Below are the code and all the weights of a small trained network. Each question names an input and a class and asks about switching units off, where a switched-off unit gives its printed mean instead of its output.

import numpy as np


def w(rows, s, z=0):
    codes = np.array(rows[::2]) - 128.0
    scale = np.full(codes.shape[1], s)
    scale[-1] = z or s
    return codes * scale


def f(y):
    return y / 2 * (1 + np.tanh(0.7978845608 * (y + 0.044715 * y**3)))


def log_softmax(a):
    a = a - a.max(-1, keepdims=True)
    return a - np.log(np.exp(a).sum(-1, keepdims=True))


def net(x, mask):
    res = np.array(x, float).reshape(1, 5) / 4 @ E
    y = f(res @ A[0][:, :-1].T + A[0][:, -1])
    res = res + np.where(mask, y, B[0][:, -1]) @ B[0][:, :-1]
    return log_softmax(res[-1] @ U[:, :-1].T + U[:, -1])


A, B = {}, {}
E = w([
[126,126,136,122,121,126,122,128,129,131],'x0',
[113,125,147,130,126,116,124,140,128,133],'x1',
[139,122,112,131,186,57,48,73,123,51],'x2',
[102,97,119,105,117,120,120,142,3,75],'x3',
[104,127,86,109,43,69,197,125,158,123],'x4',
],0.012)
A[0] = w([
[130,127,124,129,157,136,118,122,236,147,254],'neuron 0',
[128,126,167,139,118,219,183,157,93,191,171],'neuron 1',
[137,142,141,152,144,114,109,110,193,125,136],'neuron 2',
[127,123,84,121,81,25,175,110,147,111,50],'neuron 3',
[107,126,116,123,48,124,234,151,121,156,113],'neuron 4',
[132,132,126,127,101,135,177,133,253,185,170],'neuron 5',
],0.02,0.0078)
B[0] = w([
[145,131,144,162,150,131,97,117,230,150,234],'neuron 0',
[74,138,103,116,73,145,154,150,172,60,217],'neuron 1',
[146,122,130,134,139,147,123,134,159,175,185],'neuron 2',
[74,140,115,132,79,166,155,160,159,65,201],'neuron 3',
[189,116,148,94,165,101,168,110,71,209,224],'neuron 4',
[123,133,151,249,154,104,116,117,90,74,254],'neuron 5',
],0.021,0.026)
U = w([
[96,171,143,192,70,156,150,153,255,87,96],'0',
[172,110,152,205,230,74,59,56,26,66,253],'1',
[42,116,67,49,32,168,128,177,91,59,134],'2',
[203,89,131,74,120,96,162,117,57,205,32],'3',
[218,107,142,133,187,124,45,81,185,231,58],'4',
],0.0068,0.0036)

Each question gives the input, the list of numbers given to net, and the class t.
The units are the neurons (one row each of A and B). Each row of codes is followed by its name. A weight is (code - 128) times the scale printed after its matrix; where a second scale follows, it is the last column's (A, B and U).
mask holds one flag per neuron, in row order. A switched-off neuron (its flag False) gives its mean, the last column of its row in B, instead of its output. The means were averaged over made-up inputs and are rounded, as every weight is.
A unit's drop is (log p(t) with every unit on - log p(t) with that unit switched off) / (log p(t) with every unit on - log p(t) with every unit switched off).
The circuit of an input: a set's keep is (log p(t) with only the set's units on - log p(t) with every unit switched off) / (log p(t) with every unit on - log p(t) with every unit switched off). Starting from all 6 units, units are removed one at a time, each time the one whose removal leaves the highest keep (on an exact tie, the one counted first), for as long as the keep stays at least 0.8.
units of the circuit, in order: the units of the circuit, biggest drop first
most important unit: the unit with the biggest drop
top k neurons: the k neurons with the biggest drops, biggest first
drop of u: that unit's drop, to one decimal
input [2,-8,-5,1,0], class 2: top 2 neurons : [neuron 1; neuron 0]
input [-1,2,0,1,-3], class 2: top neuron : [neuron 5]
input [2,-5,-8,-8,2], class 1: top 2 neurons : [neuron 5; neuron 4]
input [-6,-3,-1,3,3], class 3: units of the circuit, in order : [neuron 5; neuron 1; neuron 0]
input [7,-5,-8,8,1], class 3: top 2 neurons : [neuron 4; neuron 3]
input [-8,-7,-8,7,2], class 3: top 2 neurons : [neuron 4; neuron 3]
input [8,6,2,1,5], class 2: units of the circuit, in order : [neuron 0; neuron 5]
input [0,-6,7,0,-1], class 4: top 3 neurons : [neuron 5; neuron 1; neuron 3]
input [-4,2,-2,3,4], class 3: top 2 neurons : [neuron 4; neuron 5]
input [-4,4,5,4,1], class 2: top 3 neurons : [neuron 5; neuron 0; neuron 4]
input [8,-2,1,-4,-8], class 4: top 3 neurons : [neuron 3; neuron 1; neuron 5]
input [-5,-4,-1,-6,8], class 1: top 3 neurons : [neuron 5; neuron 4; neuron 1]
input [8,2,1,2,8], class 2: top 2 neurons : [neuron 3; neuron 0]
input [7,-3,-7,4,8], class 3: most important unit : neuron 4
input [6,-6,3,0,-8], class 4: top 2 neurons : [neuron 5; neuron 1]
input [7,5,3,-4,-4], class 4: top 2 neurons : [neuron 1; neuron 3]
input [-7,-5,1,-2,-5], class 4: top 3 neurons : [neuron 1; neuron 3; neuron 5]
input [-7,-4,7,-5,-2], class 4: drop of neuron 1 : 0.1
input [-7,3,6,3,7], class 2: drop of neuron 5 : 0.1
input [-3,-4,-7,6,5], class 3: drop of neuron 0 : 0.0
input [-7,-2,-1,1,1], class 3: drop of neuron 0 : 0.3
input [-8,5,0,-2,3], class 1: most important unit : neuron 1
